[[115 104 142 155]
 [110 132 102 134]]
->
[[110 132 102 134]]

[[133 126 126 116 131 117 122 131  99 124 117 122 105 107]
 [125 149 113 122 125 135 130 123 150 145 137 117 140 124]
 [130 123 126 120 120 105 131 109 137 136 122 130 133 126]
 [136 136 115 107 121 114 124 108 149 130 126 126 120 126]
 [126 120 139 123 117 135 125 145 142 136 114 135 137 116]]
->
[[125 149 113 122 125 135 130 123 150 145 137 117 140 124]
 [136 136 115 107 121 114 124 108 149 130 126 126 120 126]]

[[107 102 149]
 [155 145  99]
 [100 156 111]
 [146 156 124]
 [140 124 153]
 [107 156 131]
 [114  99 155]
 [149 136 154]
 [153 104 132]
 [151 106 137]
 [137 108  98]]
->
[[155 145  99]
 [146 156 124]
 [107 156 131]
 [149 136 154]
 [151 106 137]]

[[125 124 125 129]
 [136 154 132 123]
 [121 116 119 131]
 [123 127 132 128]
 [124 126 124 132]
 [132 124 135 123]
 [119 126 136 129]
 [129 121 134 128]
 [127 128 129 127]
 [128 126 130 128]
 [129 124 130 131]]
->
[[136 154 132 123]
 [123 127 132 128]
 [132 124 135 123]
 [129 121 134 128]
 [128 126 130 128]]

[[123 123 119 122 127 125 116 115]
 [136 130 141 136 119 122 140 140]
 [125 152 139 126 131 131 140 137]
 [127 102 124 128 126 122 125 106]
 [132 128 137 130 124 125 140 117]
 [119 135 136 116 141 138 134 126]
 [127 142 117 125 130 128 116 130]
 [123 120 144 123 132 131 140 128]
 [138 147 132 135 120 123 131 122]]
->
[[136 130 141 136 119 122 140 140]
 [127 102 124 128 126 122 125 106]
 [119 135 136 116 141 138 134 126]
 [123 120 144 123 132 131 140 128]]

[[139 124 148 126 143 134 105 114 142]
 [122 120 118 131 133 137 127 133 125]
 [133 137 139 121 129 141 136 136 126]
 [117 114 111 125 118 119 133 129 123]
 [135 132 116 143 135 124 134 132 125]
 [131  99 117 134 131 119 118 113 135]
 [135 128 140 135 142 136 116 131 126]
 [134 121 127 126 135 123 133 118 139]]
->
[[122 120 118 131 133 137 127 133 125]
 [117 114 111 125 118 119 133 129 123]
 [131  99 117 134 131 119 118 113 135]
 [134 121 127 126 135 123 133 118 139]]

[[128 128 128]
 [129 128 128]
 [104 131 157]
 [144 117 129]
 [114 117 120]
 [128 116 140]
 [101 104 126]]
->
[[129 128 128]
 [144 117 129]
 [128 116 140]]

[[128 128 128 129 129 127]
 [128 153 128 120 128 129]
 [128 126 128 129 128 128]
 [129 128 128 127 128 128]
 [141 125 143 131 112 141]]
->
[[128 153 128 120 128 129]
 [129 128 128 127 128 128]]

[[125 117]
 [136 125]
 [150 128]
 [111 139]
 [128 131]
 [ 98 116]
 [146 137]]
->
[[136 125]
 [111 139]
 [ 98 116]]
---
[[146 127 136 155 101 150 130 150]
 [137 127 133 120 133 152 133 125]
 [133 144 145 152 125 132 139 139]
 [118 126 155 125 100 146 112 154]
 [111 113 127 100 104 131 133 140]
 [130 102 147 143 131 150 137 130]]
->
[[130 137 150 131 143 147 102 130]
 [140 133 131 104 100 127 113 111]
 [154 112 146 100 125 155 126 118]
 [139 139 132 125 152 145 144 133]
 [125 133 152 133 120 133 127 137]
 [150 130 150 101 155 136 127 146]]

[[129 120 132]
 [119 128 116]
 [129 141 152]
 [118 126 113]]
->
[[113 126 118]
 [152 141 129]
 [116 128 119]
 [132 120 129]]

[[139 143 109 117 102 127 116 134 129 127 129 134 138]
 [145 133 104 144 117 121 126 144 137 121 125 129 142]
 [135 140 121 120 121 130 145 110 126 140 134 156 131]
 [136  98 130 129 122 127 124 142 146 134 136 116 141]
 [107 121 129 125 119 144 139 125 152 139 124 138 115]]
->
[[115 138 124 139 152 125 139 144 119 125 129 121 107]
 [141 116 136 134 146 142 124 127 122 129 130  98 136]
 [131 156 134 140 126 110 145 130 121 120 121 140 135]
 [142 129 125 121 137 144 126 121 117 144 104 133 145]
 [138 134 129 127 129 134 116 127 102 117 109 143 139]]

[[108 128 125 125 104 136 120 119 133 120]
 [140 118 122 136 126 136 115 116 137 131]
 [119 123 132 129 131 129 133 130 125 133]
 [132 124 130 123 124 130 135 132 119 130]
 [128 128 126 129 128 128 127 129 129 127]
 [132 131 141 133 136 124 126 132 139 121]
 [136 123 127 120 124 126 123 137 121 134]
 [135 123 133 129 121 125 130 126 131 122]
 [136 129 119 124 131 132 127 129 130 134]]
->
[[134 130 129 127 132 131 124 119 129 136]
 [122 131 126 130 125 121 129 133 123 135]
 [134 121 137 123 126 124 120 127 123 136]
 [121 139 132 126 124 136 133 141 131 132]
 [127 129 129 127 128 128 129 126 128 128]
 [130 119 132 135 130 124 123 130 124 132]
 [133 125 130 133 129 131 129 132 123 119]
 [131 137 116 115 136 126 136 122 118 140]
 [120 133 119 120 136 104 125 125 128 108]]

[[130 121 125]
 [139 100 118]
 [131 120 126]
 [131 121 125]
 [138 103 120]]
->
[[120 103 138]
 [125 121 131]
 [126 120 131]
 [118 100 139]
 [125 121 130]]

[[104 138 124 139 113 136 127 131 146]
 [123 119 125 134 124 126 130 120 121]
 [124 137 108 136 124 113 115 124 134]
 [132 129 137 116 129 136 129 134 124]
 [105 131 123 123 107 134 122 130 123]
 [131 137 127 138 134 129 131 134 146]]
->
[[146 134 131 129 134 138 127 137 131]
 [123 130 122 134 107 123 123 131 105]
 [124 134 129 136 129 116 137 129 132]
 [134 124 115 113 124 136 108 137 124]
 [121 120 130 126 124 134 125 119 123]
 [146 131 127 136 113 139 124 138 104]]

[[125 109 119 140 131 120]
 [131 118 124 120 135 112]
 [133 117 123 121 135 113]
 [125 110 119 139 132 122]
 [118 109 117 139 131  99]
 [124 108 118 140 131 119]
 [118 109 117 141 131 101]
 [118 115 122 141 133 112]]
->
[[112 133 141 122 115 118]
 [101 131 141 117 109 118]
 [119 131 140 118 108 124]
 [ 99 131 139 117 109 118]
 [122 132 139 119 110 125]
 [113 135 121 123 117 133]
 [112 135 120 124 118 131]
 [120 131 140 119 109 125]]
